In the rows, 128 means zero.
Each row of numbers belongs to one of the elements below and depends on some of the facts about them. Some rows are named. Which element is each other row?

How the elements are related:
dolas: sits directly inside; liskigren: is of sort; skitram: is directly followed by; truskek: belongs to class
{Q_102, Q_191, Q_441, Q_591, Q_912, Q_950} dolas Q_708
{Q_108, Q_144, Q_172, Q_249, Q_418, Q_605, Q_749, Q_824} dolas Q_46
{Q_109, Q_608, Q_648} dolas Q_410
{Q_110, Q_24} dolas Q_858
{Q_127, Q_344, Q_548, Q_613, Q_712, Q_754, Q_829} dolas Q_491
{Q_147, Q_303, Q_795, Q_877} dolas Q_515
{Q_149, Q_155, Q_546, Q_720, Q_890} dolas Q_138
{Q_15, Q_304, Q_410, Q_63, Q_670, Q_821, Q_88} dolas Q_995
{Q_157, Q_356, Q_587} dolas Q_796
{Q_159, Q_276, Q_290, Q_426, Q_507, Q_520, Q_861} dolas Q_546
{Q_160, Q_283, Q_721} dolas Q_682
{Q_179, Q_180, Q_812} dolas Q_699
{Q_18, Q_222, Q_368, Q_493, Q_526, Q_530, Q_549, Q_550} dolas Q_495
{Q_185, Q_604} dolas Q_911
{Q_21, Q_536, Q_552, Q_569} dolas Q_821
{Q_244, Q_254, Q_312, Q_471, Q_663, Q_667, Q_897} dolas Q_721
{Q_256, Q_301, Q_689} dolas Q_720
{Q_273, Q_289, Q_29, Q_416, Q_470, Q_65, Q_67, Q_991} dolas Q_88
{Q_295, Q_502} dolas Q_788
{Q_311} dolas Q_63
{Q_316} dolas Q_494
{Q_331, Q_38, Q_48, Q_730, Q_836, Q_850} dolas Q_964
{Q_334, Q_469, Q_494, Q_597, Q_705, Q_788, Q_911} dolas Q_596
{Q_398, Q_579, Q_647, Q_699} dolas Q_41
{Q_417, Q_970} dolas Q_110
{Q_448, Q_499, Q_652, Q_722, Q_776} dolas Q_877
{Q_451, Q_525, Q_769} dolas Q_647
{Q_46, Q_708, Q_781, Q_796, Q_964} dolas Q_225
{Q_600, Q_962} dolas Q_829
{Q_627, Q_703, Q_772} dolas Q_579
{Q_764} dolas Q_795
{Q_803} dolas Q_334
{Q_814, Q_928} dolas Q_781
{Q_827, Q_846, Q_934} dolas Q_398
liskigren vogru <- Q_102, Q_109, Q_138, Q_155, Q_172, Q_185, Q_191, Q_24, Q_290, Q_304, Q_312, Q_356, Q_38, Q_410, Q_426, Q_441, Q_448, Q_495, Q_507, Q_515, Q_536, Q_549, Q_569, Q_579, Q_600, Q_608, Q_63, Q_65, Q_699, Q_730, Q_781, Q_795, Q_814, Q_821, Q_827, Q_829, Q_836, Q_850, Q_858, Q_88, Q_897, Q_928, Q_991
liskigren gatir <- Q_108, Q_149, Q_15, Q_157, Q_159, Q_179, Q_18, Q_180, Q_225, Q_249, Q_254, Q_289, Q_29, Q_303, Q_331, Q_368, Q_398, Q_41, Q_416, Q_451, Q_470, Q_605, Q_613, Q_647, Q_648, Q_689, Q_705, Q_712, Q_720, Q_769, Q_861, Q_911, Q_970
liskigren luno <- Q_110, Q_222, Q_244, Q_311, Q_334, Q_471, Q_652, Q_667, Q_749, Q_754, Q_772, Q_803, Q_964
liskigren sisti <- Q_127, Q_21, Q_273, Q_283, Q_301, Q_46, Q_469, Q_520, Q_552, Q_587, Q_627, Q_670, Q_703, Q_721, Q_796, Q_812, Q_934
liskigren plagros <- Q_144, Q_295, Q_48, Q_546, Q_596, Q_604, Q_663, Q_824, Q_950
liskigren flubrustos <- Q_147, Q_160, Q_276, Q_316, Q_491, Q_499, Q_502, Q_526, Q_530, Q_591, Q_67, Q_722, Q_846
liskigren tadrul <- Q_256, Q_344, Q_417, Q_418, Q_493, Q_494, Q_525, Q_548, Q_550, Q_597, Q_682, Q_708, Q_764, Q_776, Q_788, Q_877, Q_890, Q_912, Q_962, Q_995
skitram (each to the one after it):
Q_109 Q_608 Q_648
Q_110 Q_24
Q_15 Q_670 Q_88 Q_63 Q_304 Q_410 Q_821
Q_155 Q_546 Q_149 Q_890 Q_720
Q_160 Q_721 Q_283
Q_273 Q_65 Q_416 Q_289 Q_67 Q_470 Q_991 Q_29
Q_301 Q_256 Q_689
Q_356 Q_157 Q_587
Q_368 Q_222 Q_549 Q_526 Q_493 Q_530 Q_18 Q_550
Q_426 Q_861 Q_276 Q_290 Q_159 Q_520 Q_507
Q_448 Q_652 Q_776 Q_722 Q_499
Q_502 Q_295
Q_536 Q_21 Q_569 Q_552
Q_600 Q_962
Q_604 Q_185
Q_605 Q_172 Q_108 Q_749 Q_144 Q_418 Q_249 Q_824
Q_627 Q_772 Q_703
Q_647 Q_579 Q_398 Q_699
Q_667 Q_254 Q_312 Q_663 Q_897 Q_244 Q_471
Q_705 Q_334 Q_597 Q_494 Q_911 Q_469 Q_788
Q_712 Q_754 Q_344 Q_127 Q_548 Q_829 Q_613
Q_769 Q_525 Q_451
Q_812 Q_179 Q_180
Q_814 Q_928
Q_850 Q_836 Q_38 Q_730 Q_331 Q_48
Q_877 Q_795 Q_303 Q_147
Q_934 Q_846 Q_827
Q_950 Q_591 Q_912 Q_102 Q_441 Q_191
Q_964 Q_708 Q_46 Q_796 Q_781
Q_970 Q_417
[Q_102, Q_144, Q_160, Q_185, Q_290, Q_316, Q_344, Q_356, Q_502, Q_526, Q_552, Q_605, Q_613, Q_627, Q_65, Q_663, Q_67, Q_703, Q_749, Q_754, Q_769, Q_861, Q_890, Q_912] truskek 666
[Q_108, Q_180, Q_21, Q_222, Q_256, Q_273, Q_276, Q_289, Q_304, Q_312, Q_368, Q_470, Q_471, Q_48, Q_493, Q_608, Q_648, Q_652, Q_667, Q_689, Q_705, Q_803, Q_824, Q_827, Q_846, Q_970, Q_991] truskek 378
[Q_109, Q_149, Q_157, Q_159, Q_191, Q_244, Q_254, Q_29, Q_295, Q_301, Q_418, Q_469, Q_536, Q_587, Q_591, Q_722, Q_812, Q_850, Q_928, Q_934] truskek 254
[Q_127, Q_147, Q_155, Q_179, Q_18, Q_24, Q_249, Q_283, Q_416, Q_417, Q_426, Q_548, Q_549, Q_569, Q_600, Q_604, Q_712, Q_730, Q_772, Q_950] truskek 669
[Q_15, Q_172, Q_311, Q_331, Q_38, Q_441, Q_448, Q_451, Q_499, Q_507, Q_520, Q_525, Q_530, Q_550, Q_597, Q_670, Q_764, Q_776, Q_814, Q_836, Q_897, Q_962] truskek 735

Some elements and their rows:
[159 123 140 212 141 111 111 128 101 157 176 106 104 143  91 127 151 124
 128 148 157 126 120 185 128 159 129 102 122 118 109] -> Q_689
[121 116 116  77 118 144 158 126 130 111  99 124 147 124 173 147 124 126
 120 132 135 153 169 106 130 104 158 144 148 143 153] -> Q_448
[148 158  98 157 137 156 109 106  77 115 107 111 111 131 102  88 134 154
 178 144 124 129  80 110 139 133 104  97 102  95 105] -> Q_911
[104 120 119 146 111 126 124 129 120 140 151 124 115 130 116 157 106 123
 129 142 129 152 150 131 134 104  98 117 110 135 130] -> Q_127
[104 141 192 130 135 118 100 146 112 129 154 164 135 146 139 142 140 117
 103 106 144 104 138 138 139 144 155 154 159 129 121] -> Q_244
[172  97  33 157 134 143 144 124 149 137  99 112 131 127  98 119 121  97
 112 166 127  99 158 116 128 135 132 104 109 140 112] -> Q_108
[150 155  98 162 140 153 108 107  85 121 108 109 113 129 104  87 135 151
 172 140 121 129  78 109 138 140  96 100 102  95 110] -> Q_303
[104 145 118 121 131 124 126 105 105 110 128 138 124 127 128 104 112 158
 200 124 112 143  95 101 134 100  80 113  98 110 118] -> Q_491
[135 127 150  84 123 135 171 145 164 117 120 122 144 106 157 129 117 129
  83 111 131 133 141 139 130 136 121 140 138 144 170] -> Q_65
[134 146  89  76 131 162 139 101 128  85  68 121 129 117 156  98 126 162
 167 135 119 148 109  86 125 105 136 123 121 111 142] -> Q_877
[124 105  65 119 130 103 102 103 147 124  95 130 149 126 101  98 106 140
 228 118  83  98  93  81 115 112  77 107  91 122  93] -> Q_46
[157 140 116 188 147 101  88 107  85 132 150  94 111 136  97  92 153 164
 205 120 140 139  52 156 127 135 114  88 108  86 100] -> Q_720
[139 124 127 124 128 145 148 130 131 122 126 126 124 129 134 132 130 125
 110 143 137 138 158 136 128 132 151 136 141 134 141] -> Q_344
[143 121 159 153 130 102 120 129 140 142 167 117 120 136 130 132 149 135
 135 126 150 141 126 177 123 147 158 128 146 126 129] -> Q_890
[160 150 149 208 134 134 132 148 105 159 167 110 111 129  76 116 133 112
  86 140 138 106 102 176 138 172  85 105 117 120 116] -> Q_648
[162 113  45 146 135 171 168 118 130 114  99 103 110 119 129 128 120 111
 108 182 147 142 172 122 139 109 127 107 113 134 143] -> Q_970
[124 116 172 139 136  91  81 150 135 154 152 152 153 146 113 125 135 104
 117  90 127  76 124 136 122 159 149 144 150 135  96] -> Q_191
[154 118  35 140 119 173 159 120 125 125  87  98 116 123 130 141 118 113
  92 177 145 153 169 113 142 108 133 103 111 134 141] -> Q_712
[125 113  92 119 129 140 186 136 161 116 138 115 131 103 132 141 101 116
 101 140 133 151 155 132 135  94  54 118 100 147 168] -> Q_273
[129 147 184 162 118 119 109 141  88 157 158 128 120 141 108 139 143 122
 119 118 131 113 121 148 134 160 147 134 143 124 110] -> Q_550

Name these rows:
No name comes twice in this set of rows, the named rows included.
[110 141 201 138 102 104  94 143 115 160 157 135 127 141 118 134 130 138
 102 103 129 117 118 150 120 163 157 139 153 127 121] -> Q_24
[102 137 173 178 123 110 115 137  87 157 180 140 117 144 107 156 132 122
 153 122 125 131 125 147 142 132  93 120 115 125 111] -> Q_499
[134  89  94  74 120 130 152 123 176 112  93 132 148 122 152 128 113 121
 119 132 124 121 176 105 116 122 162 143 144 154 144] -> Q_356
[ 97 150 124 127 129 146 107 106  78 107 125 134 117 129 117 115 114 157
 201 137 109 144 108  95 134 106  78 116  98 110 117] -> Q_721
[112 107 129 186 142  96  83 149 123 151 170 147 137 147  93 136 123  95
 147 111 131  93 131 135 134 127  81 125 107 133  90] -> Q_587
[102 147 224 146 112 114 109 141 109 149 178 156 116 142 119 132 138 137
 111 115 130 115 128 159 123 173 157 150 161 130 120] -> Q_471
[115 129 177 105 120 119 139 129 135 126 137 147 129 130 145 129 128 136
 108 125 135 120 143 136 119 144 166 145 155 138 139] -> Q_803
[154 137 141 211 131 137 117 138  88 155 165 115 102 142  86 122 141 118
 113 152 139 105 134 163 140 165 117 113 115 119 106] -> Q_613
[139 174 111 162 129 181 107 107  64 114 101 122 103 136  96  91 125 155
 171 158 116 121  87 101 142 140 100 105 106  96 104] -> Q_398
[118  85  45 129 143 121 136 131 159 118 118 147 150 131 137 141 111  89
 139 135 133 113 167  99 142  85  94 123 105 145 115] -> Q_591
[117  91  60 125 152 119 137 124 144 101 129 120 137 126 164 163 124 104
 147 142 165 169 181 135 136  54  96 116 102 137 148] -> Q_301

The same elements again, as new rows of numbers:
Known rows:
[121  97 113 119 127 133 128 128 131 144 147 135 104 143 141 104 106 137
 152  95 130 151 164 110 131 141 163 127  98 123] -> Q_102
[121 137 142 128 113 133  96 154 134 140 139 136 150 119 144 150 124  92
 103 115 157 147 119 129 172 121 144 159 120 150] -> Q_155
[111 111  90 112 133 106 110 148 142 130 177 116 170 135 123 125 118 121
 101 111 116 124 106 115 140 146 177 151 121 149] -> Q_814
[103 111 108 115 112 119 126 146 123 156 155 120 121 145 145 121 129 105
 129 109 136 149 113 131 123 131 149 148 110 118] -> Q_928
[125 115 152 110 152 127 112  96 113  92 124  94 104 140 110 121 186 143
 153  85 125  45 164  99  38 184 116  73 127 120] -> Q_781
[127 131  69 107  96 154 129 108 165 125 100 149 129 196 130 130 123 133
 118 148 111 132 143 101 158 142 129 111 125 151] -> Q_530
[123 122 124 127  84 133 107 168 119 149 123 132 142 164 143 149 121 101
 110 147 156 149 119 166 158 124 125 140 101 127] -> Q_772
[132 158 174 191 179  72 148 159 110  72 107 131 166 128  77 116 198 169
 177 114  90 128 103 126  90 176  38  68 154 103] -> Q_88
[128 121  85 141 112  91 138 160 138 125 137 143 176 178  98 125 144 118
 119 138 113 173  90 132 156 138 113 131 124 128] -> Q_670
[137 137 112 151 116  79 143 173 125 131 122 146 146 126 113 127 123 125
 153 126 125 197 104 123 150 137 121 143 125 120] -> Q_65
[128 137 140 131 118 129  95 158 133 143 136 140 148 114 147 152 116  90
  99 132 163 143 120 136 172 122 148 166 116 145] -> Q_426
[139 138 135 140 155 118 142 141 129 154 142 115 103  82 120 170  80  96
 120 124 161 157 122 119 137  87 147 190 137 120] -> Q_861
[147 148 182 151 199 147 129  75 125  94  97  90  81  81  99 173 140 125
 133 112 145  50 158  86  81 120  80 112 163 129] -> Q_720
[119 131 138 161 172 141 146 120 142 154 149 120 101  95 136 157  67 111
 133 114 135 147 129 117 151  97 129 174 126 120] -> Q_149
[128 143 140 158 154 122 138 148 136 164 140 107 109  93 126 177  88  84
 134 112 153 151 123 113 134 101 142 180 105 133] -> Q_179
[159 125 193 116 135 149 125  99 101  90 100  82 124 128 105 118 185 149
 110 133 114  38 149 163 103 126  62  80 131 111] -> Q_494
[110 111 116 135 117 147 117 159 128 158 129 158 144 170 155 132 122 118
 127 122 153 147 140 148 173 136 114 126 110 115] -> Q_283
[124 132  98 152 118 124 152  99 124 100 103 160 108 114 124  97 122 164
 160 139 115 194 125 102 141 134 126 115 125 138] -> Q_304
[131 131 122  94  78 150 144 111 152 139 106 108 102 162 149  84 125 141
 134 128  71 125 159 147 123 142 166 111  72 151] -> Q_418
[137 112 116 123 126 150 130 115 131 141 123 149 104 133 138 131  96 124
 117 127 153 149 153 120 168 113 120 132 129 123] -> Q_290

Which element is each row?
No name comes twice in this set of rows, the named rows included.
[111 105 124 133 122 142 116 134 130 148 137 126 110 157 142 118 110 123
 147  86 136 137 163 117 142 150 153 128  75 126] -> Q_730
[135 116 115 109  89 133 122 141 127 137 117 164 137 170 143 115 135 123
 116 138 146 147 138 142 164 133 131 125 134 128] -> Q_316
[154 176 187  96 120 157 134  92 133 100  56  99 126 136 126 138 181 156
 117 149  93  27 160 153  73 133  77  72 149 133] -> Q_788
[139 121 175 136 174 139 114 101 114  90 108 117 115 125 117 148 171 131
 126 113 151  52 148 116 102 137  63  85 166 106] -> Q_699
[143 167  95  96  89 156 165  98 188 142  87 120 134 169 135 125  99 144
 105 166  65 116 147 139 142 115 143 119 111 161] -> Q_550
[114 150 153 197 174 105 154 165 153 143 132 127 125 102 115 148  90 128
 174  96 110 182 124 115 152 130 114 156  91 127] -> Q_416
[134 113 112 119  81 117 118 155 108 149 134 141 139 159 132 129 120 115
 113 153 153 156 111 156 149 115 138 134 124 122] -> Q_754
[139 193 158 155 151 105 145 119 151  68  56 129 141 137 109 143 192 166
 180 128  83  95 131 103  66 181  60  64 160 136] -> Q_821
[114 100  72 120 129 134 133 107 153 129 140 118 117 172 120 120 109 135
 135 111 105 128 151  83 136 151 162 121  91 150] -> Q_441
[120 115 169 120 202 105 125 124 117 125 163  52 112  85 110 129 167 134
 159  59 113  34 151 101   8 175 145 113 123 115] -> Q_225
[161 114 146 107  93 154 139 123 127 144 109 125 109 146 130 102 100 140
 107 145 114 138 152 163 181  92 120 125  95 127] -> Q_890
[136 155 162 125 152 144 118  89 134  95  81 117 106 129 111 149 178 137
 138 129 137  51 163 103  70 155  88  76 160 133] -> Q_829
[125 113  69 118  99 146 128 104 150 116 106 141 124 196 119 120 129 129
 103 143 126 130 143  98 177 128 122 109 119 150] -> Q_499

